Here is a tiny trained network, its code and every weight. The questions are about switching its units off for an input and a target symbol, where a switched-off unit gives its printed mean instead of its output.

import numpy as np


def w(rows, s, z=0):
    codes = np.array(rows[::2]) - 128.0
    scale = np.full(codes.shape[1], s)
    scale[-1] = z or s
    return codes * scale


def norm(h):
    return h / np.sqrt((h * h).mean(-1, keepdims=True) + 1e-5)


def f(y):
    return y / 2 * (1 + np.tanh(0.7978845608 * (y + 0.044715 * y**3)))


def softmax(a):
    e = np.exp(a - a.max(-1, keepdims=True))
    return e / e.sum(-1, keepdims=True)


def log_softmax(a):
    a = a - a.max(-1, keepdims=True)
    return a - np.log(np.exp(a).sum(-1, keepdims=True))


def net(x, mask):
    ids = ['δεπτψω'.index(c) for c in x.split()]
    T = len(ids)
    res = E[ids] + P[:T]
    u = 0
    for l in range(3):
        q, k, v = (norm(res) @ M[l].T for M in (Q, K, V))
        z = softmax(np.where(np.tri(T) > 0, q @ k.T / 2**0.5, -1e9)) @ v
        res = res + np.where(mask[u], z, O[l][:, -1]) @ O[l][:, :-1]
        u += 1
        y = f(norm(res) @ A[l][:, :-1].T + A[l][:, -1])
        res = res + np.where(mask[u : u + 4], y, B[l][:, -1]) @ B[l][:, :-1]
        u += 4
    return log_softmax(norm(res)[-1] @ U[:, :-1].T + U[:, -1])


Q, K, V, O, A, B = {}, {}, {}, {}, {}, {}
E = w([
[99,123,67,210,112,120,192,94,85,94,142,114],'δ',
[83,173,57,175,109,190,76,97,112,140,94,94],'ε',
[95,122,153,105,124,70,8,134,130,126,217,67],'π',
[63,73,106,147,171,144,45,122,134,126,108,185],'τ',
[232,88,92,96,170,166,113,112,173,146,183,158],'ψ',
[85,18,139,99,133,126,157,108,78,128,129,98],'ω',
],0.017)
P = w([
[164,118,116,156,56,175,121,229,34,187,180,200],'0',
[126,86,179,159,91,253,143,127,93,74,198,145],'1',
[131,90,155,116,80,201,127,109,109,96,185,162],'2',
[143,116,120,151,96,159,115,150,78,116,136,158],'3',
[115,96,122,128,92,145,127,97,121,130,144,146],'4',
[93,116,122,112,105,174,167,76,159,122,160,153],'5',
[128,116,105,131,103,123,122,127,130,124,111,153],'6',
[111,112,117,146,127,122,132,115,142,134,92,115],'7',
[72,110,142,121,132,159,183,77,208,116,137,113],'8',
[91,111,146,129,157,137,153,95,196,120,114,94],'9',
[117,133,132,153,186,117,146,132,173,131,69,80],'10',
[116,155,86,124,154,103,117,137,160,85,65,125],'11',
[102,170,91,118,139,101,136,141,179,74,66,133],'12',
[106,155,64,61,128,126,155,124,215,77,90,138],'13',
],0.012)
Q[0] = w([
[8,75,68,181,107,107,83,82,40,106,100,85],'0.h1',
[114,137,79,85,75,194,151,73,216,56,179,178],'0.h1',
],0.011)
K[0] = w([
[113,125,117,58,254,71,162,87,222,54,60,68],'0.h1',
[170,143,25,74,121,49,107,234,57,102,61,153],'0.h1',
],0.0071)
V[0] = w([
[93,209,133,196,69,151,165,34,99,164,64,141],'0.h1',
[117,2,103,64,149,124,213,177,124,98,88,130],'0.h1',
],0.0066)
O[0] = w([
[123,193,87,49,255,147,159,179,82,120,120,129,107],'0.h1',
[197,153,244,69,10,138,136,180,132,137,72,191,249],'0.h1',
],0.009,0.0023)
A[0] = w([
[93,101,100,117,147,222,79,161,177,182,95,144,56],'0.n1',
[77,51,115,136,1,126,144,135,117,133,24,105,99],'0.n2',
[249,50,109,224,95,158,99,12,183,125,115,158,3],'0.n3',
[82,236,93,202,88,152,201,152,127,175,145,86,67],'0.n4',
],0.0067,0.0051)
B[0] = w([
[184,79,102,203,168,202,54,109,119,6,131,151,153],'0.n1',
[136,210,176,187,205,183,182,18,105,160,182,153,254],'0.n2',
[199,177,118,161,159,143,235,233,176,138,127,145,182],'0.n3',
[159,106,40,116,60,130,132,121,70,2,80,129,220],'0.n4',
],0.0075,0.0054)
Q[1] = w([
[30,134,42,90,175,127,148,121,2,23,6,75],'1.h1',
[123,157,141,15,169,98,156,185,167,184,156,194],'1.h1',
],0.0096)
K[1] = w([
[76,254,129,129,144,44,105,70,240,61,8,105],'1.h1',
[49,217,7,138,3,199,174,205,14,130,184,85],'1.h1',
],0.0065)
V[1] = w([
[95,191,175,126,111,140,28,126,206,171,141,52],'1.h1',
[45,30,216,130,219,1,166,149,112,79,130,231],'1.h1',
],0.0054)
O[1] = w([
[88,114,106,123,133,125,99,74,110,190,181,128,2],'1.h1',
[182,2,137,111,65,103,156,137,140,126,77,191,41],'1.h1',
],0.013,0.0019)
A[1] = w([
[145,171,248,113,98,152,130,78,124,172,112,142,194],'1.n1',
[125,189,206,104,74,39,48,235,158,157,240,47,206],'1.n2',
[114,110,179,121,50,106,164,137,94,173,95,167,245],'1.n3',
[158,200,181,101,142,154,160,142,137,187,126,150,1],'1.n4',
],0.012,0.0022)
B[1] = w([
[131,140,221,135,131,188,139,95,115,225,129,134,230],'1.n1',
[115,82,26,230,123,22,101,190,92,130,249,66,254],'1.n2',
[114,88,229,102,202,151,111,49,132,111,117,140,191],'1.n3',
[122,30,138,74,98,67,73,121,139,74,111,63,171],'1.n4',
],0.013,0.0091)
Q[2] = w([
[255,105,185,203,172,184,143,27,134,108,92,241],'2.h1',
[181,204,188,121,202,167,123,92,84,186,174,122],'2.h1',
],0.0095)
K[2] = w([
[123,133,135,118,222,83,73,127,253,195,63,139],'2.h1',
[184,112,186,36,141,111,68,146,185,209,186,19],'2.h1',
],0.0074)
V[2] = w([
[39,146,170,233,97,176,26,156,59,97,106,195],'2.h1',
[28,118,179,164,122,81,247,114,2,116,88,73],'2.h1',
],0.0072)
O[2] = w([
[106,71,120,62,187,127,90,54,45,174,19,114,254],'2.h1',
[254,93,200,79,118,160,108,142,129,177,171,40,204],'2.h1',
],0.0083,0.0056)
A[2] = w([
[115,43,91,156,95,13,29,69,115,155,244,4,253],'2.n1',
[87,137,77,141,191,115,112,108,126,130,162,23,11],'2.n2',
[134,77,107,181,117,142,120,59,93,156,128,117,50],'2.n3',
[113,135,127,97,188,92,102,172,159,85,211,103,178],'2.n4',
],0.013,0.0045)
B[2] = w([
[177,63,69,247,10,27,144,252,118,160,253,50,250],'2.n1',
[109,170,124,116,150,91,113,73,74,228,244,128,183],'2.n2',
[63,91,96,86,77,59,76,210,161,97,119,175,173],'2.n3',
[31,101,144,145,110,146,102,91,84,113,152,194,162],'2.n4',
],0.012,0.023)
U = w([
[192,109,60,111,157,203,223,152,142,147,42,47,159],'δ',
[112,188,79,83,179,127,148,47,74,155,163,126,57],'ε',
[133,112,128,134,61,35,111,126,152,111,154,61,226],'π',
[10,95,139,79,104,83,85,113,121,1,79,136,96],'τ',
[125,154,73,251,116,182,235,56,187,167,84,150,2],'ψ',
[141,119,217,80,85,150,162,95,141,185,110,140,216],'ω',
],0.0071,0.003)

Each question gives the input, a string of symbols that net reads in full, and the target symbol t.
The units are the heads (2 rows each of Q, K, V and O) and the neurons (one row each of A and B). Each row of codes is followed by its name. A weight is (code - 128) times the scale printed after its matrix; where a second scale follows, it is the last column's (O, A, B and U).
mask holds one flag per unit, layer by layer, with each layer's heads first. A switched-off unit (its flag False) gives its mean, the last column of its rows in O or B, instead of its output. The means were averaged over made-up inputs and are rounded, as every weight is.
A unit's drop is (log p(t) with every unit on - log p(t) with that unit switched off) / (log p(t) with every unit on - log p(t) with every unit switched off).
The circuit of an input: a set's keep is (log p(t) with only the set's units on - log p(t) with every unit switched off) / (log p(t) with every unit on - log p(t) with every unit switched off). Starting from the 12 units with the biggest drops (on a tie, the unit counted first), units are removed one at a time, each time the one whose removal leaves the highest keep (on an exact tie, the one counted first), for as long as the keep stays at least 0.8.
circuit, biggest first: the units of the circuit, biggest drop first
most important unit: the unit with the biggest drop
k most important neurons: the k neurons with the biggest drops, biggest first
k most important neurons of layer l: the k neurons of layer l with the biggest drops, biggest first
drop of u: that unit's drop, to one decimal
input π π δ δ ω π δ ψ ε ψ, target ψ: circuit, biggest first : (1.n2 0.n3 2.h1 2.n1)
input δ ψ ε τ δ δ π δ δ ω ε ε δ, target ε: most important unit : 1.h1
input δ δ δ π δ ε ψ δ δ ω ε τ ε, target τ: 2 most important neurons : (1.n2 2.n1)
input ω ω τ, target ω: circuit, biggest first : (0.h1 2.n1 1.n2)
input τ ψ ψ, target δ: 3 most important neurons of layer 2 : (2.n1 2.n3 2.n4)
input δ δ δ τ τ ψ τ ε ψ ε δ ω ε ψ, target τ: 2 most important neurons : (1.n2 2.n1)
input π ε δ δ π δ π ψ τ τ ε, target τ: circuit, biggest first : (1.n2 2.n1 1.n1)
input τ π δ π δ δ δ τ δ δ δ ψ, target δ: 3 most important neurons : (1.n2 0.n3 2.n1)
input δ π τ τ, target τ: 2 most important neurons : (1.n2 2.n1)
input π δ ψ δ τ, target ψ: 3 most important neurons : (0.n1 0.n2 1.n2)
input ω δ ε, target ω: circuit, biggest first : (0.h1 1.n2 2.n1)
input ε δ π δ δ ψ δ ψ δ τ, target ψ: 2 most important neurons of layer 0 : (0.n2 0.n1)
input π π δ ω ω δ δ ψ δ δ, target ψ: 4 most important neurons : (1.n2 2.n1 0.n4 0.n2)
input π ω δ δ π ε ψ π δ δ π ψ, target ψ: 2 most important neurons of layer 2 : (2.n1 2.n3)
input τ δ τ, target τ: 3 most important neurons : (2.n1 1.n2 0.n1)
input δ π δ τ δ π δ ε δ δ ε, target ε: most important neuron of layer 2 : (2.n1)
input δ τ ε δ δ δ δ δ τ π ε ε ψ, target τ: 4 most important neurons : (1.n2 2.n1 2.n4 2.n2)
input δ δ ψ δ, target ψ: 2 most important neurons : (2.n1 1.n2)
input ω π π δ ψ, target ω: drop of 0.h1 : 0.6
input δ δ ε ε ε ε ω π δ δ δ δ, target δ: drop of 2.n3 : 0.1
input π δ ε ψ ε δ ψ δ δ ψ ε, target ψ: most important unit : 1.n2
input ε π π δ δ π π π τ ψ, target ε: drop of 2.n1 : 0.2
